Each row was made from one small tree. Brackets hold a mark, then the marks that hang from it, in the order of their numbers. Every link used is in the known rows. Write each row's tree.
Each row is shifted at random along 5 fixed directions that mean nothing.
Known rows
[K_180 [K_79 K_309 [K_894 [K_573 K_926] [K_998 K_306]]] K_628]: [ 387  331  113  183  133  173   60 -256    2   33   71  -45  134   80
 -120  -37  252  291 -223 -352 -252  209  -86 -160 -198   -5  131   -9
 -258  -29  263    3 -299   28  -83  138  -45   58  -33  306  183 -192
 -556  141   21 -222  -28 -138  310 -100   23  164 -170 -220   -9   25
  -41]
[K_920 [K_396 [K_434 K_926]] K_879]: [ 310  -16  152   18   89  179  -49 -153   72  -99  -21  254  124 -257
  181  -96  194  -69  311 -246   59  196  173  -77 -230 -145  -84   26
  160  -43  232   18  257  -27  149   -4  187  -54 -200   89  147 -229
 -126  -60   78   13   97 -122  -51   76   40  135 -151 -174 -170 -138
   -7]
[K_998 [K_306 K_573] K_894 K_992]: [-142  178  107  176  256  -66  123   97  117   21   48 -172  151  442
 -131 -187  164  262  -76 -326   27 -251 -301   25 -283   33  222   27
 -138 -161  -94  -89 -289  194 -411  383 -436  152  247   90  -42 -260
 -301  -33   20 -116   30  -29  433   -8  -58 -145   98  -61  119   31
   65]
[K_573 K_306 [K_926 [K_79 [K_894 K_998] K_992] [K_920 K_879]]]: [ -64  158  -43    9   90  167   15   -9  118  -22 -158  -55  125   92
   10 -114   58  -53   10 -242   16   57  156  -88 -310   84  -29   40
  -29  -16    6   69 -171   -1 -175  258   63 -100  -15  -13  127 -205
 -234  180   82 -176   38 -268 -194   75  100 -169 -125 -115   16 -174
   12]
[K_573 K_306 K_309 [K_926 K_920]]: [ 274  -32  -24  152 -168   45  -55  -56  -80   11  112  -26 -108   -9
  -56   87   19   71 -100   36  -54  -81   69   -2    8   59  174   97
 -136   46  104   67 -157   25   35  -85   28   -9  -67  -99   17  -33
  -26  150  128  -24  -28   64   53 -102  -56   -9  103  -32 -102  -21
  -97]
[K_920 [K_396 K_434] [K_879 [K_306 K_998]] K_926]: [ 238   66 -120  -35   74  129    3   69  -27  -35  -30   73   33 -157
   13  110    3  -52  265 -129  125   99   57  -89 -212 -123  -35   26
   72  178  134   80  138  -45   70  118   66    0 -173 -125   29 -265
  -65 -140  143  131   15  -64  -31   76  -29  -85   54 -136 -233 -177
   55]
[K_894 K_573 [K_998 K_306 [K_992 K_79]]]: [ 388   51 -138 -189  227  134 -202 -409  -82 -133  -62  143 -120  -77
  123  139 -223 -130 -295 -146 -240  393   23  128 -269 -224  -46   70
 -171  238  270  171   20 -191   -6  -31  551  -31 -213  -72  197  321
 -148 -275  142  -39  106 -132 -201 -243  184    1 -249 -111 -417 -257
   53]
[K_894 [K_998 K_306 [K_992 [K_79 K_309 K_396]]]]: [  -4  -24 -118 -208  163  -53   21 -136  209 -107   -7  -66  211  487
  -27 -126  210   83   -5   43   55  202  -20   38 -269  -99   42  -88
 -164   91  176   42   17   13  292  323  -59  111  -19  142  153 -113
 -115   90   70 -432  184 -381 -123  -26 -131   39 -417  -49  -92 -219
  104]
[K_879 [K_306 [K_926 [K_79 K_309 K_998]]]]: [ 144   11 -145   33   -9   29   64  -35  -25   24    5  -37  -84   26
 -106   43  -81  -16  -38   -8   35   87   50  -58   17    6  -29  -67
 -103  105   -2  211   55  -49   60   90   29  -16  -60  -96   16 -104
  -18   -1   89  -55    4 -103  -91   91  -36  -44  -80  -98  -19  -59
  169]
[K_573 [K_306 [K_926 K_920] [K_998 K_894]]]: [  45  205 -212   53 -287 -116   19   76 -119   16 -241 -211 -288    1
  -31   40 -230  -83 -210   87 -123 -175   55  -29   18  260   28  114
   61    2 -185  -14 -261  -21 -189 -122   87   12   61 -157  -65   84
  -15  106  102  194  -91  140   -6   35  -11 -144  298  102  110  155
 -138]
[K_920 [K_879 K_306] K_926]: [-156   99  -10  129   62  105   56  235   45  -39  -53 -100  150   33
  -65 -186  139  133  185 -155  174 -228  -10  -66 -133  -11   60   10
   56   12  -44  -73  -56   79 -146  219 -229   32   82   82  -54 -304
  -44   25   30  -79   36  -73  207   60  -30 -198   98  -46   79  -58
  -33]
[K_573 [K_306 K_998] [K_926 K_79]]: [-188   54 -371  -62 -326  -43   57  197  132   67 -137 -321   26   37
  -96   66 -128   68  -84  404   61 -260    5  -74  302  389   31  -96
   37   43 -173 -146  -61   79   75   49 -186  -13   82  -62 -104    5
   89  398   79 -152 -145   15  -10  -11 -155  -90  277  130  223  198
 -194]
[K_309 [K_306 K_573 K_926 K_998]]: [  19  306  -31  106  350   95   -7  153 -143   55  -73  -56 -143  -80
 -170  195 -171  -69  125 -500  -51    8  108   32 -243  -72   61  137
 -117  -16 -106   95 -206  -44 -428  154  -23   23   54 -150  -61  -71
 -116 -190   44  285  -19   71   85  148   46 -360  301   -9   80    5
   88]
[K_306 [K_573 K_309] [K_926 [K_920 [K_396 K_434] K_879]] K_998]: [ 560  136   53  473  -52  -63   89 -121  100  130  178   78  -11   50
 -136   29  246  100  193 -166    1  100   43 -234 -125   41  209  153
  -64 -113  206   73  -72   94  156 -160 -159  151  -45   37   41 -398
 -398   47  182   67   33 -141  230   63 -141  293   96 -255 -203  102
   49]
[K_306 [K_573 K_309] K_926 [K_998 [K_992 K_894]]]: [  78  236    0  186   39  -80   71  -10  -53   59    1  -29 -161  123
 -187   -9  -72  104 -115 -321 -141  -84 -118  -43 -134   58  155  156
  -91    6 -113  124 -234   11 -228  -58 -114   77   42  -31  -10 -122
 -211   22  111  201  -25    3  201  120  -19 -117  203   21  -23   35
   22]
[K_79 [K_309 K_306 [K_573 K_926]] [K_992 [K_894 K_998]]]: [  74  105 -166 -125   52  212 -108  -77  -79  -29 -294 -144 -151   28
  -61  177 -231  -41 -168  -75 -150   70  -67   12 -218   37   16  -19
 -204  322  -24    3 -314 -166  -87   -2  208 -134 -234 -152  -27   77
  -46  -19  164   44  -77 -202 -258 -102   86 -136   52  104 -183  -48
   32]
[K_894 [K_573 K_309 [K_926 [K_79 K_396] K_920]] [K_998 K_306]]: [  47  315 -128   12   48   53   15  -44  123  -28  -64 -229   79  161
  -62    2   69   -5 -106  -58  -34   64  133  -41 -163  214   95   57
 -106  126   76   51 -129   83  -37  286   15    8  157  165   98   50
 -208  194   79 -315   42  -60  -36   17   45 -138  -31 -113  112   -9
  -63]
[K_920 [K_396 K_306 [K_434 K_180 K_894]] K_879 K_926]: [ 100  135   -2  132 -370   76   35  -13   51   21 -145  -35  100 -111
  101 -175   62  171   74   81  157 -208  -18 -221  -65  201  -19  -51
  265   13   19 -292  200  160    7  -12 -232  -84 -112   84 -179 -376
 -115  100  122   31 -114   -6  196   28  -24  138  238  -76   18  185
 -141]
[K_926 [K_920 [K_396 K_434]]]: [ -94  184   86   59   69   84    5  163  -48   36  -31  -71   26 -112
   -6  115  -13  -15  121 -186  112  -46   30   57 -200   95   45  134
  164  121 -115   63   -2   48 -323  152  -58  -89  107  -22  -45  -51
  -44 -144  -64  135  -67  174   21  151   78 -204  102  -35   59   47
   87]
[K_926 [K_79 K_894 K_998]]: [ 104  -45   60   60   22  -77  207 -190  260   13    9   87  253  207
    5 -261  270   67   38  -24   18  161   17 -266   -9   92  -94 -132
   -4 -280   64    6   92   59  246   94 -101   23   -9  136  178 -299
 -257  257   41 -330   72 -300 -116   92   12  367 -304 -207   26    1
  -13]
[K_920 [K_926 [K_79 K_396]]]: [-121  305   31  356  287  131  -20  115 -127  106  144 -170   52   44
 -218  146 -211  178  -12 -254  188  -69  -96   61  -82   30  183   75
  -91  206 -179  148 -180   31 -489  158  -92  -48  173  -62 -120 -161
 -189 -233  -42  137  -98  218  226  123  -10 -292  212  -12  164   21
  179]
[K_309 [K_306 [K_926 K_79] [K_998 K_894]] K_573]: [  86  115  -69  111  182  -11  145   11   33   60 -149 -115   37  117
 -113   15 -122  -24  104 -193    1   50  -68  -62  -84   74   94  -20
 -210  -29  -48  -38 -272   11 -185  146  -77   41   82 -141    7 -163
 -156 -100  127   19  -76 -108   66  -17   32  -70  203 -118  -58   58
   58]
[K_926 [K_79 K_309 [K_998 K_306]] [K_920 K_879]]: [  16  107 -300  113 -170   17  -89    7  -60  167  -57 -296 -174  258
 -188  142 -341  -14  -37  201   82 -156  -54   73  -26   73   89  -92
  -73  305 -165  178 -197  -34 -259   68   20  -54  144 -214 -199  -77
  -51 -176   90   58  -64  -96 -191   -5  -88 -345   14  -33  -82   -7
  324]
[K_879 [K_306 [K_926 [K_79 K_396 K_894] K_920]]]: [-322  169 -206  112   75  -78  135  257   24   65   20 -390  130  419
 -159  -35  -36  -30   10   27  275 -111   59   -9 -153  171   65  -37
 -151   54 -222  -51 -177  114  -92  473 -458   70  160 -105  -52 -224
   55  127  -33 -156  -21 -100  -19  203 -181 -274   96    0  287  -32
  214]
[K_573 K_306 K_309 [K_926 [K_920 K_879]]]: [  65   22  -27  209   55  107  -82  143 -127  132  263 -165  -49  248
 -251  209 -105  158  159 -159  161 -245  -14  127 -153 -114  325   63
 -299  208   72   98 -395   44 -337  157 -252   61   26 -256 -139 -227
  -79  -68  117   83  -75   13  159  -54 -175 -434  191  -53 -108 -161
  166]
[K_894 [K_573 [K_309 K_306] [K_926 K_79 [K_920 K_396]]] K_998]: [ 751  236  -15  448  128  185  -92 -374  -61   37  102   58 -100 -250
  -74  184  -68  100 -229 -184 -183  305   41 -153 -108   12  223  170
 -283  160  293  155 -267  -12  -67 -223  353  -59 -108  -45   86   50
 -472 -127  234   -7  -69   67  161 -240  164  265  101 -260 -344   41
  -36]
[K_79 K_309 [K_396 [K_434 K_180 K_920]] [K_992 [K_306 K_573]]]: [ 211  130  102   73  134  159 -171 -243 -133   17   76  144 -129    4
   18   83  -29    2 -159 -252  -74  215  103   23 -470  -86   38  100
  -30  103  128  155  196  -35   54   49   63 -108 -286    5   11 -178
 -152 -224    5  174   55 -160 -103  127   -9   86  -71  -90 -133   13
  271]
[K_894 [K_998 [K_306 K_573 [K_926 K_79]] K_992]]: [ 185   90 -124  276  105 -132   96  -78  199   45   43 -209  108  306
 -124  -96   66  216 -181   27   18  -37 -141  -57  -10   61  194   -4
 -279  -68   17  -88 -182  133   43  102 -254  189   98   44   10 -142
 -337   79  150 -266   42 -185  346 -126 -139  147   90  -97  -34  101
   19]
[K_306 K_573 K_926 [K_998 K_894 [K_992 [K_79 [K_396 K_434]]]]]: [  25  185   36  -68  193  -22  123 -108   94  -60  -70   63   90  163
   -5  -29   93  -50   24 -330  -22  225  -31  -44 -299   98   -5  108
   64  -65   39   75   74  -25  -42  187   -5   83  -40   92  215 -145
 -188   45   28  -30   94 -119    3  198   -9   48  -83  -87   65  -39
   -1]
[K_926 [K_79 [K_992 K_628] [K_998 K_306 K_894]] [K_920 K_396]]: [ 144  292   59  342  358   67   16  -93   29   66   55  -65  137  277
 -116  -33   44  232 -162 -418   59   72 -143  -41 -467   27  155  117
  -91  -37 -135  229 -285   25 -446  273  -77  -40  178  -64   82 -381
 -456 -279   44  -53  -11   46  175   64   73  -74 -193 -159  -64 -127
  304]
[K_894 [K_573 K_309] [K_998 K_306 K_992]]: [  22  225 -116  -33    4   38  -54  -42   15   -4 -111 -235 -127  157
  -70   28  -55  189 -312   14 -152 -161 -190   35  -71   83  117   20
  -98  186   60   14 -235   59 -244   71   27   20  130  100 -111  192
 -204   19  114 -105  -18   -7  161 -159   49 -139   79   22  -87   92
  -63]
[K_79 K_894 [K_992 K_306 K_628]]: [ -69  198  -72  176 -138  120  -72  -51  -41   18 -177  -95   28  118
   16 -138  117  217 -350   -5  -75  -86 -124 -153 -165  224  -42   20
  130  -92 -183  -69  -98  -36  -57  -59  -88 -132   16  117  -15 -177
 -121  175    5 -110  -48  -49   76   -9    3  150 -102  171   80  117
  -80]
[K_180 [K_79 [K_396 K_306] K_894 K_926 K_992 K_998]]: [  29  258   -3  199  110  165  -12 -141  -40   58    4 -158   35  240
 -162   71   82  185 -285 -113  -92   35  -90 -176 -204  167  -44  -96
  -78  -44  -10  -22 -139  -15 -133  208  -99  -54 -118  120  -30 -348
 -292  245  -32  -84   -3 -162  -85  130  -71   80  -74   -4  179  115
   28]
[K_306 [K_573 K_309 [K_926 [K_920 K_396]]] [K_998 K_894 K_992]]: [-188  294  -19  113  121 -114  156  208  204    7   18 -230  112  363
 -183 -116  188  150   94 -341   39 -286  -49  -50 -301  207  220  116
  -63  -11 -146   21 -284  183 -251  340 -431  159  256   82   25 -307
 -257  209   76  -73   52  -46  199  188  -93 -250  147  -46  176   19
   -6]
[K_894 [K_573 K_309 [K_926 [K_79 [K_396 K_434]]]] [K_998 K_306]]: [ 296  164   16 -109   59  138   67 -209  143  -47   -6    9  154   26
   32   64  208   35  -41  -71  -47  278   23 -121 -108  128   26   -5
  -62   74  323   62  105   55  160  234  110  -21  -46  204  195    5
 -267  201  118 -363   24  -90   10  -23   60  147 -142 -211  -48  -28
 -130]
[K_992 K_79 K_306 K_628 [K_894 K_998]]: [ 100   68 -413 -148 -422   26 -180 -234 -173   16 -232 -123 -151   -5
    5  123 -385   56 -426  396 -133   91  -92  -14   22  148  -56   -3
   34  318 -108  -80  -84 -278  167 -368  212  -99 -202 -191   35  231
  109   17  130  -37 -185  -23 -164 -184  -51   61  -59  273 -238    9
 -115]
[K_920 [K_879 [K_306 [K_573 K_309 [K_926 [K_79 K_396 K_992]]]]]]: [-180  303  -80  274   34  249   14  153  124   53  -10 -181  110   63
 -159 -111  198  158  -45 -143   38 -145  -88 -153 -147  306   98   29
   78  -16  -45   47  -30  142 -190  304 -255  -81  132  222  -61 -297
 -131  270   18 -167   -5  -73  181  126  -57 -127  121  -39  251   48
   20]
[K_992 [K_306 [K_998 K_894]]]: [  50  112  -42 -127   31  -64   36  -44  -75  -14  -72   45  -53  151
  -34   -8  -76  -50   20 -179  -84   54  -18  -17 -217  -60   -6   11
  -64   14   -3   57  -91  -68  -86  100    6   43  -26 -125   72  -97
  -86  -71   77   78  -11  -34  -21   42   16 -128   -3   -2 -109 -117
    0]
[K_396 K_306 [K_434 K_894 [K_920 K_879] K_926]]: [-100  -39   78 -294  -30   59   -2  -54  -31  -33  -68   23    5  -86
  101    3 -150 -134  166 -136  144 -152  175  111 -250 -185 -114  -70
    4  102   52 -157  168  -15 -119  243  -93  -61 -185 -198  -27 -157
  133  -65   69  138  -44 -133 -244  103  -69 -334   78  -47 -125 -131
  122]
[K_920 K_396 [K_879 [K_306 K_573 [K_998 [K_992 K_628]]]] K_926]: [ 166  352 -296  191  331  254 -209   83 -208   30    2  -60 -172 -148
 -133  252 -330   60  -33 -422   20   -3  -23   66 -413 -175   83  164
  -21  328 -108  244 -127 -143 -419   58  142  -25  -29 -231 -109 -169
 -151 -429  156  425  -19  114  104   45  -11 -436  181   10 -183 -228
  258]
[K_79 [K_309 K_573] [K_396 K_306 K_434] K_926 K_998]: [  86   42   33   94  -78   61  182  -47  269   18  -74 -140  226  322
 -106  -59  441  220   54  123   76  -13  -24 -266  -38  295   -4 -179
   29 -154  105 -195   94  120  327  210 -317   47  -46  321  -43 -405
 -220  445   71 -395   50 -322  -75  108 -144  357 -153  -98  212  277
 -106]
[K_396 [K_306 K_573 K_926] K_434]: [ 182  -74  180  -21  132  -44  218  -23  180  -22   82  194  290   60
   44  -59  422  -37  259 -311  109  160  156 -118 -200  -68  -29   13
  -74 -280  195 -128  262  108  264  321 -357  123  -82  106  194 -329
 -118  205   59 -215  115 -257   81  106  -43  143  -79 -215  -20  -30
  -42]
[K_434 K_180 K_396 [K_894 [K_998 [K_992 K_79]]] [K_926 K_920]]: [-279  330   96  -23  -24  -17  -49 -127  123 -154 -294 -140   32 -113
  132 -475  -99   98 -142 -133  -24 -147  235   -2 -254  178  -36  103
  254  -46 -182 -139   77   82 -191  -15   62  -79   -3  232   -9   -9
 -103   41  -34  -13   26   11   40  183  116  -18   63   39  210  104
  -85]
[K_992 [K_79 K_309 K_396] [K_306 K_573 K_926]]: [ 191  271  -80  180   13  173 -158 -176 -154  -32  -15  104 -103  -71
  -45   43   -3  -84  -85 -275 -145  257  164  -15 -263   60  -20  110
   37   72   17  161  149 -128   26  -27  168  -67  -96  108  115  -52
  -36   11   29    7   78  -70  -93  106  -10  -22 -108   25   88  -37
   34]
[K_309 [K_306 [K_998 [K_992 K_894]]] [K_573 [K_926 K_920]]]: [ 263   80   21  304  165   -8   57  -80   72  -12 -121  -87   53  148
 -101  -91   10  127  -66 -196  -81   -1  -93  -74 -220   71  259  152
 -223  -57  -53  -98 -440   34 -109  -66  -24   38  -55  -36   39 -207
 -288  -30  163   29   -7 -103  164 -129   73  137  174  -65 -179   36
  -74]
[K_306 [K_573 K_926] [K_998 [K_992 [K_79 K_396 K_894] K_628]]]: [ 241  251  -58  225  118  103   -4 -291  146  -62  -38   98  140   80
    5 -150  230  158 -259 -234 -154  273    8 -239 -214  225  -10  117
  108 -250   28   57   18  -66  151 -114  127   -2  -75  272  249 -218
 -330  277   68 -172  103  -97   40   81  -16  415 -243   -8  132    6
 -171]
[K_396 [K_306 K_998] K_434]: [ 133  113  129  -61   18   61  100  -12  -67   52  -84  143  -37 -211
    0  142   12    7   15 -197  -43   82  -18  -62  -58   34  -60   72
  141  -76   42   83  122  -12 -222   48   64 -100  -10  -26  -17  -55
 -114  -48   28  185  -93  145   37   93  137  -30  105  -54  -88   71
  -71]
[K_396 K_306 [K_434 [K_894 K_573 [K_998 K_992]] K_920 K_926]]: [-155  282  220  -91  220   60   86  -71   70  -49 -119 -134   34  -70
   10  -72  -60  205 -227 -346    8 -243   -5   49 -277  -12   41   68
  -46   30    4 -191  -90  102 -493  239 -155  -29  -21   79  -72    7
 -285  -18   43   42  -89   14  161   58  101 -199  196  -43   31  153
  -47]
[K_879 [K_306 [K_573 K_309 [K_926 K_79]] [K_998 K_894 K_992]]]: [ 230   80   86  119  190  -20  235 -123  165  -34  115  127  122  136
 -105 -197  226  141  -55 -368  -95   80 -139 -166 -172   33  154   67
 -168 -180  144  169  -59  116  -25  243 -145  102   42   69  207 -299
 -322  132  151 -149   54  -96  289   45   32  116   -7 -249 -113 -116
  -28]

Which tree is each row?
[ 191  121  -15  160   49   71  106 -128   79  -17 -220   94  154   47
  -75 -182  186  130   45 -272  -81  211   24 -193 -192  124   60   83
   -2 -168  -31  -30 -153  -89  116  -81  -17  -31  -27  146  176 -288
 -176   81  104 -161  -17 -242   36   37   53  224 -162  -32  -55   44
  -73] : [K_992 [K_79 [K_309 [K_306 K_926 K_998] K_573]] K_628 K_894]
[ -39  232 -197  368 -162   15  145   76  137  112  -89 -302   61  162
 -201 -185  -32  277 -128   90   78 -340 -249 -257   70  309  110  -84
   39  -33 -168 -121 -186  107 -228   46 -321   65  142   42 -141 -332
 -282  147  122 -104 -101  -79  297   12  -99   36  255  -82  141  245
  -47] : [K_920 [K_879 [K_306 K_573]] [K_926 [K_79 [K_998 K_894]]]]
[ 359   64 -239   70 -114  -32  -86 -101  -27   49  -42   47 -108  -54
   13  142 -112 -189   90   49  -23  136  180  -56 -175  -64  -36   38
  -16  100   87   44   22  -53  123  -55  140    1  -91 -193  -29 -123
  -63  -95  175  198   21 -105 -232  -45  -25  -56   30  -87 -287 -126
  107] : [K_926 [K_920 [K_396 [K_306 K_998]] K_879]]
[ 104  303  198   99   26    8  -47 -113 -160  -53  -93  114 -109 -246
  117 -172  -97 -145   15 -430  -34   59  340   10 -366  -17  -64  157
  108  -94  -63   -6  149   75 -241   95   53  -98  -69   -4  -30 -147
  -43 -149   14  298   -5  175   26  194  159 -153  178 -106  131  -60
   82] : [K_434 K_180 [K_396 [K_306 [K_926 K_920]]] K_894]
[ 513  -34  177  170  324  172  -39 -229  -62  -98  -58  284    5 -228
  100  -22  123 -131  147 -427 -146  372  156  -47 -258 -215    7  104
 -170 -137  249   49  -17  -81   85  -59  315  -30 -193    2  180 -106
 -137 -197  132   39  117 -136  -20 -115  176  199  -64 -218 -253 -132
  -14] : [K_309 [K_306 K_926] K_573]
[ 163  231  -41  301   88  208 -177   33 -160   23   21   -5  -89 -201
  -50  117 -169   55  103 -244   57  -63   -9   15 -165  -77   69   90
   55  257  -29  109 -100  -56 -322  -98  167  -69  -10  -82 -108 -158
 -150 -263   87  267  -30  131   99    2   24 -215  159  -24  -68  -76
   79] : [K_920 K_396 K_879 K_926]
[  62  141    8  134 -166   28  110   73   68  -59 -102    6  -33 -143
    3 -230  306   44  -66 -105 -135  -96   64 -192    5  222  -24   80
  140 -227   23  -33  122  106  123   34 -143   18   65  246   53 -100
    0  329   54 -142   56  -28  189   89    7  128  106  -41  163  148
 -217] : [K_879 [K_306 [K_573 K_309] K_926]]
[ -54  -19 -447   -6 -131   53 -233  -83 -120    8   43 -279 -131  284
 -132  244 -366    5 -279  286    2 -124  -67  157  -54   48   81  -78
 -239  379 -120 -110  -68 -124  132    3  -89   79 -164 -245  -77   64
  168   24   99  -63    1 -196 -155 -154 -256 -174  101  188 -106    2
  101] : [K_998 [K_992 [K_79 K_926] [K_306 K_573]]]
[-144  293  -65   51  298  117  107   49  131   30  -53  -49  170  214
  -87 -174  118 -159  201 -407   71  164  199 -153 -479   51 -101   -3
   72 -146  -57  143   46   33 -196  504 -135  -26  100   69  100 -354
 -185   34  -16  -97  117 -282 -266  319   59 -228 -196 -244  182 -201
  251] : [K_926 [K_79 K_396 K_894 K_998] [K_920 [K_879 [K_306 K_573]]]]
[  99  -68   -4  -61 -171  115  -40 -150  -19   17 -106   52  -23 -320
  124   33 -182 -103   12   73   87  -58  128   53   -7   -9 -104  -37
  106  111   44  -49  244  -36  -28  -17  136 -157 -103 -126  -10  -51
   68  -63   80  105  -71  -63 -185    3   10 -103  106  -70 -188   50
   49] : [K_396 K_306 [K_434 [K_920 K_879] [K_926 K_79]]]
[ 343  197  313  460  316   28   47  -96 -100   56  259  180  -63  -13
 -155   -1  147   60   71 -639  -76  116  115  -19 -287 -152  228  268
 -199 -150   93  257 -171   39 -277   13  -55   83   69   21  110 -226
 -327 -168   40  147   81   48  269  122   69  -42   47 -229  -75  -60
  135] : [K_306 [K_573 K_309] [K_926 K_920]]
[  59   22 -248 -425  -63  164 -167 -106 -172 -113  -90  -43 -243    0
   84  247 -299 -206 -194 -104 -165  -13   17  188 -202  -34  -27   -5
 -144  400  128  120  -78 -113 -115  170  289  -62 -157 -223   62  297
  152   27  175   84    1  -20 -290 -132   66 -428   41   24 -166 -247
   -7] : [K_998 [K_894 [K_573 K_306 K_309 K_926]] K_992]
[ -30  165 -218  227   17  112  -21   63  115  144  -39 -326  115  231
 -185  129 -118   37  100   66  169 -112   50  -30 -104  231  104  -77
 -111  155  -89  -63 -172   31 -185  204 -193  -29   84  -58 -149 -254
 -112   81  110  -80  -48 -142 -149    4  -92 -223  118  -68   96   42
  127] : [K_309 [K_573 [K_926 [K_79 [K_396 K_306] K_998] [K_920 K_879]]]]
[  55  294  243   79  178  203   14 -106 -128   82  100   46  -20   85
  -47   56   42  143  -42 -399   -4  118  -60  -97 -283   67   68   57
   56    8  162  132  -16   72 -339  166  -74  -98  -38  137  -69 -118
 -283 -105  -43  115  -74   75  134  192  119    0   20 -162   83   87
  105] : [K_79 [K_396 [K_434 K_180]] [K_894 [K_573 K_309]]]
[ -49   31 -307  -16 -169   76 -116  174 -170   31  -94 -232 -215   -7
  -57  146 -281  -91   -7  171   83 -182   -9   79   23    9   -7  -37
  -38  264  -64  -31 -103  -68  -95   13  -26    8  -67 -223 -179   38
  216  -68   91  156  -61   12  -16  -41 -139 -320  237  109   -7  -55
   88] : [K_920 [K_879 [K_306 K_926]]]
[  72  209 -310  166    1   54    4   34  -71  129  -84 -194 -137  -20
 -223  216 -326    2  -53    4   12  -63   -7  -56   48   82   87  -30
 -142  227 -183   90 -121  -35 -128   14  -13  -32   66 -196 -138  -71
  -85  -85  120  155  -99  -68  -60   36  -51 -201  290    0  -54  151
  140] : [K_920 [K_926 [K_79 [K_309 [K_306 K_573 K_998]]]]]
[  77  138   35  198  139   99  145  -76   90   21   20  -40  234  147
  -89 -132  182  140   32 -249   67   -1  -20 -198 -118   45   93  -51
 -186  -30   74  -51 -128  120  -25  257 -209   -8   98   93   78 -274
 -264  143   94 -272    7 -244   83  -14   64   45    0 -215  -50   48
  -12] : [K_920 [K_926 [K_79 [K_894 [K_573 [K_309 K_306]]]]]]
[ -88  128  118 -103  116   69  -71  -48  -37   -9   11   67   98 -201
   59 -129  -31  -37  181 -207  -20  115  171   48 -199  -47  -40   -4
  107   25   52   10  212   50  -43  153  -12  -62  -57  142   28 -118
   11 -124 -131  117   -4    2   22  157   59 -111   29 -109   85  -34
  111] : [K_434 [K_180 K_79] K_396]
[  17  136  -66   49   45  130  -86 -105  -18 -100  -61  -18   69   -8
   19  -44  -79    4 -225 -249  -83   26   59   76 -281  125  130  194
  -48  102  -40  -23 -184  -24 -216   86   95  -64  -81   18  167   70
 -100   72   53  -83    2  -40  -17  -81  148 -146   -6  -20  -16 -108
  -96] : [K_998 [K_992 K_79 [K_894 [K_573 K_306 [K_926 K_920]]]]]
[ 189  195  375  167  215   13  -66 -281  -80  -44  122  237  -58 -247
   88 -245  -39   55  -35 -422  -90  101  163   -8 -335 -161   30  126
   29 -154  100   29  105   90 -183  -61  112  -60 -161   59   13 -185
 -224 -280  -21  278  -18  148  145  123   98  138   68 -191   26  -45
  145] : [K_434 K_180 K_396 K_894 K_920]
[ -24   53   94  450  192   11  190  146  287   67  -65 -156  388  242
 -122 -322  331  126  382 -214  222  -88   65 -136 -166  110  233   28
 -149 -238  -26 -219 -263  217  -64  265 -433   94  247  175   11 -492
 -254   65   53 -316   59 -347  254  -15  -17   41   77 -251   65  104
   52] : [K_309 [K_306 [K_926 K_79 [K_920 K_879]]] K_573]
[ -90  213 -173  -67  -12    7  153   25  117   33 -192 -200  182  183
 -117  -75   53  134  -37 -103   53   11   13 -139 -110  160   75    0
 -137   74  -39 -132 -248   26   20  196 -260   27  126   64   83  -73
 -156  194  113 -318 -101 -217   93   13   18 -108    5  -23   29   58
  -52] : [K_992 K_628 [K_894 [K_573 [K_309 [K_306 [K_926 K_79]]]] K_998]]
